In the rows, 128 means zero.
Here are made-up elements, facts about them, and rows of numbers that follow some of those facts. Name the element behind each unnamed row.

Some rows with their names:
broplem: [155 143 136 122 105 136 152 131 128  98 139 120 141 135 133 123 147 111
 109 129 149 128 106 124 122 128]
drefo: [127 134 132 126 115 117 148 133 116 110 126 119 143 137 136 104 154 113
 126 139  89 117 121 121 139 132]
trusar: [120 131 125 127 121 125 128 136 126 127 122 124 125 135 140 134 128 124
 128 124 128 133 124 121 125 125]
tredri: [121 123 131 138 134 136 123 112 134 123 125 102 114 129 123 129 122 129
 136 130 134 130 142 137 127 135]
truflire: [115 112 126 138 144 119 128 123 126 147 117 118 115 114 108 121 118 141
 123 125 131 116 137 124 143 115]
surepe: [120 123 137 134 131 127 131 112 132 129 123 105 113 120 122 131 123 131
 124 121 135 128 139 124 130 128]
nolu: [125 139 128 112 111 121 135 115 126 124 136 141 133 128 148 138 126 105
 119 117 150 128 110 115 114 132]
moma: [124 124 136 132 132 127 128 111 133 131 127 111 115 120 120 130 122 129
 128 123 135 127 140 128 130 130]
brule: [133 146 134 127 106 123 122 112 122 122 138 139 119 135 152 143 138 124
 133 142 147 133 110 111 100 136]
tazom: [130 103 117 135 131 108 130 135 130 118 126 134 132 136 140 142 130 137
 127 127 135 126 106 127 116 116]
ruma: [126 121 133 131 135 123 130 106 128 136 128 116 122 116 123 129 115 126
 127 119 136 123 132 127 131 126]
dravil: [136 130 128 128 120 134 138 145 126 118 125 125 134 135 127 124 137 125
 118 132 132 128 119 126 130 122]
zusir: [148 141 150 111 119 113 133  97 142 129 146 128 116 110 130 132 129 118
 111 101 145 147 143 118 123 128]
mozo: [126 129 141 139 125 137 124 109 128 134 126 104 111 126 120 129 118 126
 134 135 133 132 139 141 127 133]
bropu: [121 124 138 134 131 126 132 109 132 128 125 105 114 121 123 132 123 127
 127 121 137 128 138 125 129 129]
brosto: [134 131 127 129 119 134 138 145 124 119 125 123 132 133 129 125 139 128
 119 132 132 127 118 123 130 121]
votridor: [117 121 137 147 134 137 121 126 124 145 113 103 109 124 110 123 120 143
 136 143 117 127 145 137 139 124]
giske: [123 121 129 129 133 118 132 105 129 136 129 117 116 115 123 128 117 123
 120 117 147 122 130 121 132 124]

There are 3 kinds of fact about the elements: Λ, μ, Δ.
Λ: uses; μ: points at; Δ: refers to
kemol	Λ	buklun; bedra	Λ	fise; noklutre	Λ	drebu; bropu	Λ	gukle; pilel	Λ	droplos; zenul	Λ	plagun
gisi	Λ	kaplun; plitan	Λ	pligeker; lurom	Λ	pilel; zodredral	Λ	grutrem; steplo	Λ	drefo; mopek	Λ	pludrim
trusar	Λ	kasto; skuflu	Λ	soplok; kiro	Λ	klebok; grutrem	Λ	barim; buklun	Λ	kiro; brokli	Λ	baska
barim	Λ	brokli; droplos	Λ	droplok; bada	Λ	fival; kisa	Λ	trusar; droplok	Λ	padomik; plamurun	Λ	floklen
klebok	Λ	mopek; kaplun	Λ	nivel; plagemos	Λ	moma; pligeker	Λ	kluki; fiki	Λ	zeto; kasto	Λ	pladrun
klaklen	Λ	trivun; floker	Λ	natuski; tazom	Λ	giske; skorutra	Λ	skeflo; broplem	Λ	traplobrek; grigrus	Λ	skavikluk
fleflem	Λ	kemol; trebras	Λ	tredri; digos	Λ	grones; trarepam	Λ	feros; plagun	Λ	grufluste; dedu	Λ	pumolar
sedrivi	Λ	plaplen; grafli	Λ	gruskol; tredil	Λ	bropu; riklum	Λ	babren; nolu	Λ	zograk; trivun	Λ	brokon
kifol	Λ	tredil; pumal	Λ	gisi; pakoste	Λ	gomon; tamus	Λ	bada; stadenis	Λ	zesketos; gukle	Λ	griton
gakla	Λ	veskor; medugok	Λ	kiskes; nivel	Λ	trizupam; traplobrek	Λ	noklutre; surepe	Λ	dridro; foskes	Λ	tazam
fise	Λ	bitostok; babren	Λ	zodredral; giske	Λ	skuflu; bezor	Λ	truflire; fasul	Λ	dedu; vabro	Λ	fluvul
kletar	Λ	plitan; grufluste	Λ	vuzena; fluvul	Λ	vefum; brule	Λ	geti; gomon	Λ	soska; rikar	Λ	trebras
drebu	Λ	pibrok; brosto	Λ	trufel; plabun	Λ	zipupi; moma	Λ	trarepam; padomik	Λ	groledu; tredri	Λ	kasar
griton	Λ	surepe; sotofor	Λ	pemon; flatrom	Λ	sovom; gemir	Λ	nubruta; tazam	Λ	kletar; zusir	Λ	votridor
pladrun	Λ	digos; drefo	Λ	bigok; baska	Λ	fleflem; klobabrul	Λ	lurom; gitrestor	Λ	tazom; bremabu	Λ	pakoste
kluki	Λ	gribar; drikam	Λ	skorutra; kiskes	Λ	brosto; flita	Λ	foskes; bigok	Λ	mutuk; miskir	μ	feros
miskir	μ	fiki; brokon	μ	vefum; brokon	μ	mopek; zedrek	μ	nilikon; zedrek	μ	vefum; zedrek	μ	zunivol
zedrek	μ	mivuvul; gisi	μ	drebu; gisi	μ	vuzena; gisi	μ	zeto; gisi	μ	zesketos; gisi	μ	zograk
lurom	μ	gitrestor; lurom	μ	groledu; lurom	μ	kiro; skavikluk	μ	stevek; skavikluk	μ	gruskol; skavikluk	μ	kletar
steplo	μ	punu; steplo	μ	zipupi; steplo	μ	plaplen; steplo	μ	ruma; seskem	μ	trarepam; seskem	μ	zimu
seskem	μ	truflire; seskem	μ	giske; geti	μ	drebu; geti	μ	grebemol; votridor	μ	punu; droplok	μ	plugran
klaklen	μ	bigok; skeflo	μ	zimu; skorutra	μ	traplobrek; skorutra	μ	nolu; fleflem	μ	zipupi; drivok	μ	ruski
drivok	μ	gitrestor; sedrivi	μ	nilikon; sedrivi	μ	kemol; sedrivi	μ	griton; sedrivi	μ	tazom; repur	μ	baska
zestu	μ	gakla; zestu	μ	veskor; tredil	μ	bigok; tupim	μ	druvivor; tupim	μ	zimu; tupim	μ	baplek
medugok	μ	pakoste; medugok	μ	plabun; nivel	μ	mivuvul; nivel	μ	flita; nivel	μ	gemir; soska	μ	trarepam
fise	μ	noklutre; fise	μ	kluki; fise	μ	ruma; babren	μ	traplobrek; babren	μ	pumal; babren	μ	feros
babren	μ	plabun; brule	μ	vabro; brule	μ	droplos; brule	μ	nubruta; brule	μ	drikam; brule	μ	fiki
grones	μ	bezor; padomik	μ	skuflu; padomik	μ	groledu; padomik	μ	tazom; tredri	μ	mivuvul; tredri	μ	gemir
mozo	μ	zipupi; zerak	μ	kifol; zerak	μ	zusir; kemol	Δ	vefum; kemol	Δ	soplok; bedra	Δ	klaklen
noklutre	Δ	soplok; noklutre	Δ	mipu; brokon	Δ	kemol; zedrek	Δ	stevek; zedrek	Δ	vuzena; zenul	Δ	soplok
gisi	Δ	mimem; gisi	Δ	soplok; feros	Δ	soplok; zesketos	Δ	drefo; zesketos	Δ	fival; steplo	Δ	vuzena
vuzena	Δ	klaklen; vuzena	Δ	soplok; geti	Δ	tupim; geti	Δ	skuflu; trusar	Δ	klobabrul; skuflu	Δ	vefum
skuflu	Δ	drefo; skuflu	Δ	klagre; kiro	Δ	plagun; kiro	Δ	bezor; kiro	Δ	soplok; grutrem	Δ	tupim
plugran	Δ	stevek; plugran	Δ	klobres; zipupi	Δ	grutrem; barim	Δ	sovom; klagre	Δ	tekluka; mutuk	Δ	kemol
mutuk	Δ	pibrok; bada	Δ	soplok; bruklil	Δ	kemol; bruklil	Δ	vefum; bruklil	Δ	soplok; vefum	Δ	soplok
trizupam	Δ	fise; zograk	Δ	buklun; droplok	Δ	vefum; droplok	Δ	feros; droplok	Δ	natuski; plamurun	Δ	drefo
klebok	Δ	natuski; plagemos	Δ	floker; pligeker	Δ	vefum; kasto	Δ	tupim; kasto	Δ	klagre; klaklen	Δ	soplok
floker	Δ	drefo; tazom	Δ	vefum; skeflo	Δ	stevek; skorutra	Δ	druvivor; broplem	Δ	soplok; grigrus	Δ	laku
grigrus	Δ	soplok; grigrus	Δ	fival; grigrus	Δ	fleflek; fleflem	Δ	plugran; punu	Δ	soplok; trarepam	Δ	stevek
drivok	Δ	tekluka; groledu	Δ	drefo; plagun	Δ	miskir; plagun	Δ	soplok; dedu	Δ	grebemol; dedu	Δ	soplok
repur	Δ	feros; fluzol	Δ	klobabrul; fluzol	Δ	plamurun; tredil	Δ	vuzena; tredil	Δ	natuski; riklum	Δ	bruklil
riklum	Δ	pibrok; riklum	Δ	tazam; tupim	Δ	soplok; nolu	Δ	padomik; trivun	Δ	feros; trivun	Δ	tekluka
kifol	Δ	nubruta; kifol	Δ	plamurun; pakoste	Δ	plugran; tamus	Δ	bruklil; tamus	Δ	drefo; fival	Δ	drefo
fival	Δ	soplok; gakla	Δ	sovom; gakla	Δ	drefo; pemon	Δ	grotezem; pemon	Δ	kemol; pemon	Δ	soplok
medugok	Δ	drefo; medugok	Δ	punu; traplobrek	Δ	kemol; traplobrek	Δ	zerak; tobon	Δ	broplem; babren	Δ	gupe
babren	Δ	feros; bezor	Δ	natuski; stevek	Δ	sotofor; stevek	Δ	grebemol; stevek	Δ	soplok; fleflek	Δ	padomik
fleflek	Δ	kasto; fleflek	Δ	plamurun; brule	Δ	natuski; grones	Δ	vefum; grones	Δ	soplok; gomon	Δ	bruklil
gomon	Δ	natuski; rikar	Δ	bruklil; rikar	Δ	sotofor; drebu	Δ	feros; drebu	Δ	soplok; tekluka	Δ	soplok
dridro	Δ	zenul; dridro	Δ	trivun; dridro	Δ	skuflu; dravil	Δ	zerak; dravil	Δ	plabun; dravil	Δ	soplok
brosto	Δ	drebu; brosto	Δ	grebemol; brosto	Δ	soplok; brosto	Δ	tazom; mipu	Δ	vabro; plabun	Δ	zodredral
gupe	Δ	groledu; gupe	Δ	drefo; padomik	Δ	tupim; padomik	Δ	grebemol; padomik	Δ	soplok; zunivol	Δ	stevek
zunivol	Δ	kemol; zunivol	Δ	soplok; natuski	Δ	tupim; natuski	Δ	drebu; natuski	Δ	broplem; sotofor	Δ	tupim
sotofor	Δ	feros; mimem	Δ	stevek; mimem	Δ	soplok; nubruta	Δ	kasto; grotezem	Δ	klaklen; grotezem	Δ	sotofor
drefo	Δ	feros; drefo	Δ	soplok; baska	Δ	soplok; baska	Δ	fise; rasur	Δ	tobon; rasur	Δ	klagre
bremabu	Δ	nubruta; drikam	Δ	mimem; drikam	Δ	klagre; sovom	Δ	tekluka; sovom	Δ	soplok; kiskes	Δ	bedra
flita	Δ	kemol; zerak	Δ	klaklen; zerak	Δ	pibrok; zerak	Δ	soplok; druvivor	Δ	tobon; druvivor	Δ	grebemol
zimu	Δ	broplem; zimu	Δ	drefo; zimu	Δ	soplok; bigok	Δ	klaklen; bigok	Δ	plamurun; laku	Δ	vabro
baplek	Δ	trarepam; baplek	Δ	zipupi; klobres	Δ	klaklen; klobres	Δ	feros; klobres	Δ	tekluka

Which element is each row?
No name comes twice in this set of rows, the named rows included.
[109 113 134 144 141 126 130 130 128 141 108  98 109 118 109 125 124 147
 126 129 121 122 145 120 141 117] | gribar
[118 116 125 133 143 121 132 109 133 125 125 106 120 119 123 133 119 131
 124 111 138 120 133 121 133 128] | griton
[108 122 121 138 133 125 126 155 120 137 106 118 120 131 127 126 134 143
 129 134 107 124 130 114 137 113] | dridro
[145 131 131 130 116 138 149 150 124 112 125 121 138 134 121 117 145 126
 111 137 134 124 114 126 135 119] | bada
[112 120 134 146 133 132 123 124 127 145 113 105 105 122 108 119 123 140
 132 142 126 125 146 134 139 121] | soska
[112 121 121 136 134 128 126 155 121 139 110 122 121 131 125 127 130 143
 131 135 110 125 131 122 136 115] | trizupam
[128 134 121 134 129 141 138 165 117 128 113 120 133 131 115 112 144 141
 119 142 112 118 125 118 146 115] | sovom
[127 124 124 123 117 114 145 132 118 121 127 133 140 132 133 113 139 114
 116 130 119 117 113 124 135 122] | zimu
[120 120 135 135 133 120 135 109 126 134 121 101 114 115 124 132 115 127
 120 115 140 121 130 119 133 120] | kluki
[145 105 132 138 114 119 139 149 134 116 125 135 137 139 129 135 136 135
 117 141 135 133 108 140 115 110] | bruklil
[112 123 116 135 135 123 122 152 113 144 112 129 126 128 130 128 123 141
 131 131 115 120 121 120 137 112] | zipupi
[ 90 102 115 132 138  99 137 138 118 128 107 120 137 138 139 114 135 126
 137 128  71 113 132 123 145 121] | groledu
[132 133 125 122 114 146 143 159 129 120 120 125 140 139 124 121 128 114
 111 124 137 132 121 134 137 120] | mimem

Now the same elements, written a new way:
Known rows:
zipupi: [136 122 131 130 146 117 139 142 147 142 126 136 123 132 116 120 131 123
 139 119 138 124 132 138 122 127 138 122 130 125 130 112 130 126 136 129
 131 135 136 152 127 137 129 115 136 113 148 126 129]
tamus: [125 143 124 126 119 142 110 126 121 123 129 132 130 122 139 130 136 131
 151 132 126 132 121  98 136 128 129 131 120 128 127 136 134 122 124 124
 128 121 126 124 132 118 129 141 128 139 116 124 127]
pludrim: [118  90 128 150 179  54 193 113 134 111 132 133 115  93 140 124 144 162
  64 124 130 149  98 168  96 155 163 148 189 158 150 116  93 126 165 130
 104 145 112 147  78 138 152 111 135 112 169 152 121]
klobabrul: [128 148 127 121 116 164 106 131 125 117 124 137 127 119 127 141 128 121
 153 130 126 127 117 101 138 129 117 122 115 121 125 146 117 122 127 136
 136 121 137 119 136 120 126 142 131 131 116 130 129]
foskes: [130 130 128 124 125 142 118 129 133 128 122 130 128 141 125 126 126 128
 144 127 125 124 120 128 132 128 118 127 119 123 127 133 118 127 131 122
 130 136 134 121 149 124 127 135 127 130 128 129 131]
pumolar: [131 113 129 129 131 120 137 127 141 132 125 126 124 142 117 130 117 129
 116 124 131 122 131 157 123 125 123 126 131 129 130 116 121 130 128 130
 128 142 130 133 139 138 130 115 124 122 143 134 129]
kluki: [132 124 129 125 127 136 123 130 137 130 123 128 127 145 120 127 123 131
 140 126 126 121 124 138 129 126 118 127 122 123 128 126 119 127 129 125
 130 138 135 126 150 129 128 128 126 126 134 131 130]
klebok: [115 105 127 150 168  74 179 116 124 106 131 137 121  79 150 110 155 153
  79 127 139 152 100 134 106 156 169 154 185 162 146 128 110 126 166 106
 101 133 108 146  64 126 146 121 131 120 138 141 126]
mipu: [130 121 132 125 133 116 129 122 141 126 128 128 136 127 130 108 133 133
 133 125 140 133 127 128 127 132 127 122 117 133 125 132 124 130 123 149
 132 134 119 117 127 129 123 117 125 129 123 130 124]
mimem: [129 120 128 128 128 136 125 134 127 126 127 127 132 126 131 122 130 126
 136 126 132 127 130 123 129 128 131 124 130 128 128 123 133 130 127 125
 128 127 127 129 112 127 122 133 132 129 126 126 128]
plabun: [126 141 127 122 120 138 110 126 128 124 129 128 129 123 137 132 135 127
 133 133 116 130 117 102 134 129 123 132 120 122 125 142 122 128 133 114
 132 124 129 116 133 117 128 138 134 139 117 126 130]
veskor: [131 114 129 130 131 117 138 127 140 132 125 127 123 142 117 130 117 130
 115 125 127 122 131 157 123 125 124 127 130 128 130 118 120 131 130 129
 127 140 130 132 138 138 131 115 125 122 142 133 128]
kiro: [114 112 128 150 153  74 177 111 132 108 131 136 122  78 149 103 155 144
  68 130 146 152 112 130 111 151 166 156 176 165 140 134 120 130 164  88
 100 130 103 145  72 127 145 109 118 125 121 133 129]
nolu: [128 136 128 124 128 143 112 128 114 123 126 130 130 124 138 125 137 126
 148 131 126 131 121 106 133 128 131 128 119 125 125 134 130 127 130 116
 127 120 127 120 125 118 124 145 132 137 109 123 130]
brosto: [129 119 126 129 129 129 122 128 123 130 127 127 130 134 133 120 130 135
 147 127 131 128 130 125 129 126 133 130 126 131 128 119 139 127 125 120
 123 129 124 132 126 127 126 137 125 133 124 123 128]
bada: [129 120 127 128 126 131 125 130 129 127 128 127 133 127 133 122 129 134
 141 127 130 127 131 121 129 128 130 127 127 130 128 123 137 128 124 126
 127 128 125 131 118 126 125 133 126 131 128 125 127]
pibrok: [129 105 128 128 117 125 137 142 152 131 128 123 132 131 124 130 116 130
 116 122 125 117 137 141 125 128 121 122 142 127 131 120 132 131 126 130
 135 140 132 141 106 133 127 117 128 120 153 130 126]
grufluste: [129 128 128 127 128 132 126 127 133 129 125 129 125 136 125 131 124 125
 127 127 128 126 123 136 128 128 122 127 124 125 128 130 118 129 130 125
 129 134 132 123 145 128 130 126 128 130 132 131 129]

Which element is each row?
No name comes twice in this set of rows, the named rows included.
[125 147 127 122 125 148 109 127 123 125 124 132 126 131 132 129 135 122
 142 131 124 129 114 109 136 129 120 128 114 121 125 145 116 127 134 119
 130 128 134 112 151 116 127 138 132 138 116 128 132] | kisa
[134 160 131 126 144 106 131 133 142 146 129 140 121 130 117 122 142 122
 140 127 129 130 121 121 124 131 130 133 120 120 128 137 119 121 141 132
 133 130 142 142 158 130 134 115 135 114 142 125 132] | mozo
[130 122 127 129 132 136 125 128 123 127 126 129 128 131 129 125 128 131
 141 128 131 128 129 128 129 125 133 127 126 130 128 119 133 127 126 124
 124 127 125 131 128 129 126 135 128 131 121 126 127] | rasur
[129 106 125 132 122 113 135 130 142 135 130 123 130 140 128 125 121 140
 127 125 125 122 136 142 125 125 127 131 137 132 132 111 140 128 123 117
 125 140 125 143 124 133 132 121 119 126 148 127 126] | mutuk
[130 123 129 125 117 146 124 135 136 121 127 133 131 117 125 135 123 127
 135 125 131 124 131 118 132 129 125 118 129 126 128 129 129 126 123 140
 136 124 131 132 105 129 125 129 130 122 133 129 125] | drefo
[131 112 128 131 131 120 139 127 139 133 124 125 124 140 117 124 116 129
 113 123 129 123 130 159 124 126 124 125 131 132 130 119 120 129 126 130
 128 141 130 130 136 137 132 117 126 122 141 131 127] | truflire
[137 121 132 125 129 122 129 130 123 130 130 124 132 133 126 120 129 139
 149 131 115 125 135 126 128 130 125 135 127 124 127 125 134 125 126 125
 127 124 128 134 117 131 122 145 123 119 127 125 130] | padomik
[126 122 126 130 126 132 126 128 124 129 129 126 132 133 136 125 131 137
 140 127 131 129 133 124 128 126 132 131 130 129 129 119 140 127 126 119
 123 129 124 133 125 125 126 135 121 132 127 125 128] | zunivol
[130 115 127 135 140 108 143 135 117 145 126 112 136 135 116  94 115 132
 121 121 123 126 136 154 123 132 132 132 136 144 129 125 134 122 111 139
 118 129 131 136 107 138 133 135 123 113 130 120 126] | skeflo
[123 143 125 124 116 155 104 132 123 125 127 130 137 130 144 123 140 139
 165 130 125 128 121  93 137 130 121 132 120 122 127 141 134 124 127 121
 128 127 133 121 137 110 123 150 123 139 118 123 131] | flita
[133 128 130 126 128 116 129 125 121 130 132 126 130 128 128 125 129 134
 137 133 117 129 133 123 128 129 128 138 128 129 127 128 135 125 126 125
 125 121 124 132 121 131 128 138 123 123 123 126 129] | drivok
[128 133 128 127 131 126 125 127 135 131 126 131 123 133 124 130 128 127
 124 127 129 128 122 135 128 127 125 126 123 125 128 131 118 128 134 124
 130 133 133 126 147 128 130 122 131 129 131 129 130] | ruma
[137  99 132 126 121 126 135 137 143 125 129 126 129 124 121 136 115 131
 122 123 121 119 139 140 125 128 127 122 139 125 128 115 130 130 125 128
 135 131 128 142  95 138 126 125 130 116 143 130 126] | feros
[129 120 127 129 132 138 126 138 121 131 124 123 132 130 128 112 124 124
 133 124 128 125 127 129 130 129 130 123 129 133 127 128 130 127 124 126
 125 128 131 126 112 126 126 139 134 126 121 123 128] | trarepam
[125 140 124 126 123 146 108 128 118 126 128 129 132 125 140 125 137 130
 151 131 125 131 120  99 136 128 129 131 122 127 126 135 134 125 128 116
 126 123 128 123 132 115 126 144 130 141 113 122 129] | rikar

The same elements again, as new rows of numbers:
Some elements and their rows:
druvivor: [116 135 162  93 134 131 136 125 142 122 161 108 163 151 168 178 116 179
 123 141 107 162 136 145 121 119]
tupim: [ 73 126 172  93 146 110 147 134 194 128 169 112 152 129 150 177 136 151
  79 144 145 169 115 126 127 153]
kasto: [136 145 144 138 138 116 139  79 157 102 149  94  62 134 122 111 121 100
 125 121 117 154 121 125 161  81]
miskir: [ 78 142 153 109  97 103 149 144 165 135 160 154 169 160 141 168 116 134
  87 113 117 157 127 105 142 162]
plaplen: [ 96 123 132 122  86 111  75 161 124 124 137 102 184 117 144 168 124 152
 110 108 119 172 143 114 119 101]
fluvul: [146 161 122 147 102 100 129 105 102  86 118 103 139 119 133 123 140 107
 139 130 112 157 127 102 132 106]
rasur: [110 134 158  99 116 155 140 136 153 133 157 116 149 144 159 155  97 172
 113  93 101 135 137 136 118  84]
zograk: [126 169 147 152  97 143 104 165 107 127 140  88 206 144 166 143 113 170
 127 118 109 154 161  95 131 115]
pilel: [197 116 152 152 121  70 125 104  68 105 144  88 191  82 119  78  95  76
 161 119 122 130  96 131 128 131]
grufluste: [147 161 123 154  99 100 130 102 105  90 122 107 138 124 131 122 137  98
 142 124 116 159 126 103 129 108]
vuzena: [108 143 140 132 123 119 152 166 189 164 174 102 166 167 164 152 111 153
 117 124 145 162 142 108 167 123]
sovom: [ 96 129 156 112 118 112 143 160 176 123 156 103 146 140 136 167 107 172
  94 109 116 138 144 110 140 120]
pakoste: [150 137 113 125 123 119 141  81 132 121 142 132 106 182 136 111 127 100
 164  98 115 151 116 115 169 116]
bruklil: [107 120 133 112 111  95 166 182 186 123 146 133 180 151 130 174 111 163
 100 119 134 146 149  96 145 138]
tamus: [165 128 118 135 110  96 193 120 149  77 110 104  96 144 119 118 104 151
 133  99  98 116 148 103 144  95]
bedra: [150 129 104 139 123 103 138 107 157 115 127 103 114 154 115 118 145 105
 144 119 144 155 125  92 157 120]
grigrus: [161 124 118 127 129 134 171  92 148  94 122  88  80 158 126 105 109 153
 150  79 103 124 145 117 147  80]
broplem: [120 144 132 117 116  83 198 100 159  97 138 132 103 130 134 145 121  90
 115 150 110 154 115 118 158 110]

Name these rows:
No name comes twice in this set of rows, the named rows included.
[ 82 136 155 102 109  99 174 158 174 130 165 130 181 138 156 187 105 137
  93 140 114 154 128 123 139 125] | natuski
[175 127  86 123 108 104 180 131 142  86 101 121 140 164 121 111 119 143
 157 100 119 132 146  93 130 104] | riklum
[112 129 118 141 135  77 155 109 203 118 141 106  92 138 111 126 145  82
 125 140 167 165 110  86 174 133] | klaklen
[134 125 118 118 127  99 173 103 170 123 142 116 102 148 132 131 132 101
 137 132 140 162 115 115 166 115] | sotofor
[148 134 120 138 119 109 177 101 139  86 124  92  80 142 127 112 103 153
 131 100  85 117 147 114 153  78] | gakla
[202 109 159 156 108  60 119  88  58 112 153 101 190  97 110  77  83  62
 168 109 105 119  94 126 149 152] | droplos
[131 120 139  88 142 151 102 129 138 136 151 108 181 174 160 151 122 189
 146 116 115 160 139 144 126 111] | baplek
[116 123 155 135 130 157  86 143 150 128 145  64 123 155 120 126 112 194
 122  64 107 120 161 106 130 100] | fluzol
[135 130 135 105 124 132 173 167 181 122 146 131 175 157 137 157  90 184
 110  82 119 129 152 122 136 109] | grones
[159 100 100 109 112  93 168 113 156  87 123 115  93 145 124 112 102 129
 155  91 118 146 136 124 152  66] | noklutre
[138 149 132 148 134 131 111  85 136  89 132  72  55 162 117  87 129 151
 147  90  95 142 147 108 155  57] | kifol

